Look-ups in named tables: a row name and a column name give one cell, copied from the table.

duvog
|  | somisab | lif | von | fuzegez | vuvotus | fam | des | putib |
|---|---|---|---|---|---|---|---|---|
| rodo | -2523 | 1981 | 6422 | 4463 | 5387 | 3042 | 3731 | 609 |
| merov | -2113 | -1629 | 7261 | 4896 | 5204 | 2887 | 3874 | 1026 |
| subefa | -3874 | 2544 | 3512 | 2925 | 5815 | 3471 | 3305 | -681 |
| sizegeb | -943 | 2491 | 9304 | 5926 | 4845 | 2557 | 4148 | 2027 |
| tad | -1685 | 4614 | 7965 | 5229 | 5125 | 2789 | 3985 | 1421 |
| pepiz | -3436 | -9144 | 4556 | 3472 | 5674 | 3322 | 3454 | -211 |
| fabanav | -1316 | 22 | 8661 | 5568 | 4989 | 2654 | 4110 | 1723 |
| burosol | -2987 | 6150 | 5513 | 3947 | 5546 | 3152 | 3646 | 208 |

tad, putib -> 1421
sizegeb, lif -> 2491
merov, von -> 7261
burosol, putib -> 208
merov, vuvotus -> 5204
subefa, von -> 3512
pepiz, fam -> 3322

varode
|  | tanufeb | vopalev | ralimet | sug | gal | vir | kuvo | tum | nel |
|---|---|---|---|---|---|---|---|---|---|
| gerodat | 53 | 45 | 38 | 44 | 44 | 59 | 53 | 47 | 47 |
| guganag | 29 | 45 | 79 | 55 | 43 | 59 | 27 | 84 | 28 |
| gidozi | 46 | 48 | 68 | 43 | 40 | 58 | 37 | 75 | 29 |
| tosi | 1 | 59 | 32 | 54 | 34 | 94 | 34 | 54 | 63 |
| gizi | 27 | 43 | 53 | 63 | 44 | 51 | 30 | 58 | 61 |
| lopaka | 53 | 41 | 31 | 42 | 44 | 59 | 47 | 39 | 44 |

kuvo of gerodat: 53
tanufeb of gizi: 27
ralimet of lopaka: 31
kuvo of tosi: 34
kuvo of lopaka: 47
nel of gizi: 61
ralimet of guganag: 79
tanufeb of tosi: 1

linal =
,gaf,lora,ropubi,ramobi,nasuvav
giv,41.2,95.4,64.1,35.6,24.1
sabaro,41.8,83.6,47.7,37.6,39.0
deremug,40.2,74.6,5.0,35.4,73.9
vutol,48.2,31.3,24.4,51.9,65.7
muve,46.7,31.3,10.2,49.6,76.8
fazadin,42.3,79.3,53.7,39.0,34.9
dep,50.0,30.4,59.5,55.6,38.3
keme,49.1,16.7,10.3,54.7,79.2
zif,47.7,26.2,4.5,51.3,82.1
filiri,50.5,17.2,35.2,57.1,59.4
bupelup,45.7,52.6,46.3,46.7,45.1

ropubi of fazadin: 53.7
ropubi of sabaro: 47.7
ramobi of sabaro: 37.6
ropubi of deremug: 5.0
lora of fazadin: 79.3
lora of muve: 31.3
lora of vutol: 31.3
lora of bupelup: 52.6
lora of zif: 26.2
gaf of sabaro: 41.8
nasuvav of filiri: 59.4
ramobi of keme: 54.7
ramobi of muve: 49.6
Row with the largest gaf: filiri

fibovi.csv
,dubek,barap,mev,bafipa
movopa,124,101,71,92
lir,93,98,127,90
golo,146,112,115,139
fuf,176,15,45,195
pubup,91,107,42,102
zeg,196,32,18,48
pabuzi,129,132,64,131
gifulik,104,97,86,180
mava,153,153,85,190
mitubuk,7,167,128,94
sini,134,125,79,178
tikasar,101,98,109,90
pegupam,87,90,110,142

golo, bafipa -> 139
pabuzi, dubek -> 129
golo, dubek -> 146
sini, mev -> 79
pegupam, dubek -> 87
mitubuk, mev -> 128
pubup, barap -> 107
mava, dubek -> 153

pezu.csv
,bos,dumibif,mutoze,zis,gebose,duk,rorudo,bep,fisanu
pev,41.32,29.43,73.82,70.47,49.94,41.31,47.32,44.24,55.65
zerav,63.85,24.84,68.46,87.94,66.49,52.06,35.74,65.50,56.75
vefin,72.37,38.77,63.90,72.28,65.20,54.94,39.50,37.96,67.48
gurebuf,60.48,53.63,67.15,58.86,63.55,61.09,57.12,61.79,69.64
raf,56.79,39.31,75.64,76.48,65.41,54.40,52.52,53.52,66.36

gebose of vefin = 65.20
mutoze of gurebuf = 67.15
bos of vefin = 72.37
bep of zerav = 65.50
dumibif of gurebuf = 53.63
rorudo of pev = 47.32
fisanu of raf = 66.36
gebose of raf = 65.41
dumibif of zerav = 24.84
duk of zerav = 52.06
dumibif of raf = 39.31
gebose of zerav = 66.49
fisanu of pev = 55.65
bep of gurebuf = 61.79
bos of zerav = 63.85
bep of pev = 44.24
rorudo of zerav = 35.74
fisanu of vefin = 67.48
bep of raf = 53.52
gebose of pev = 49.94
Row with the largest rorudo: gurebuf

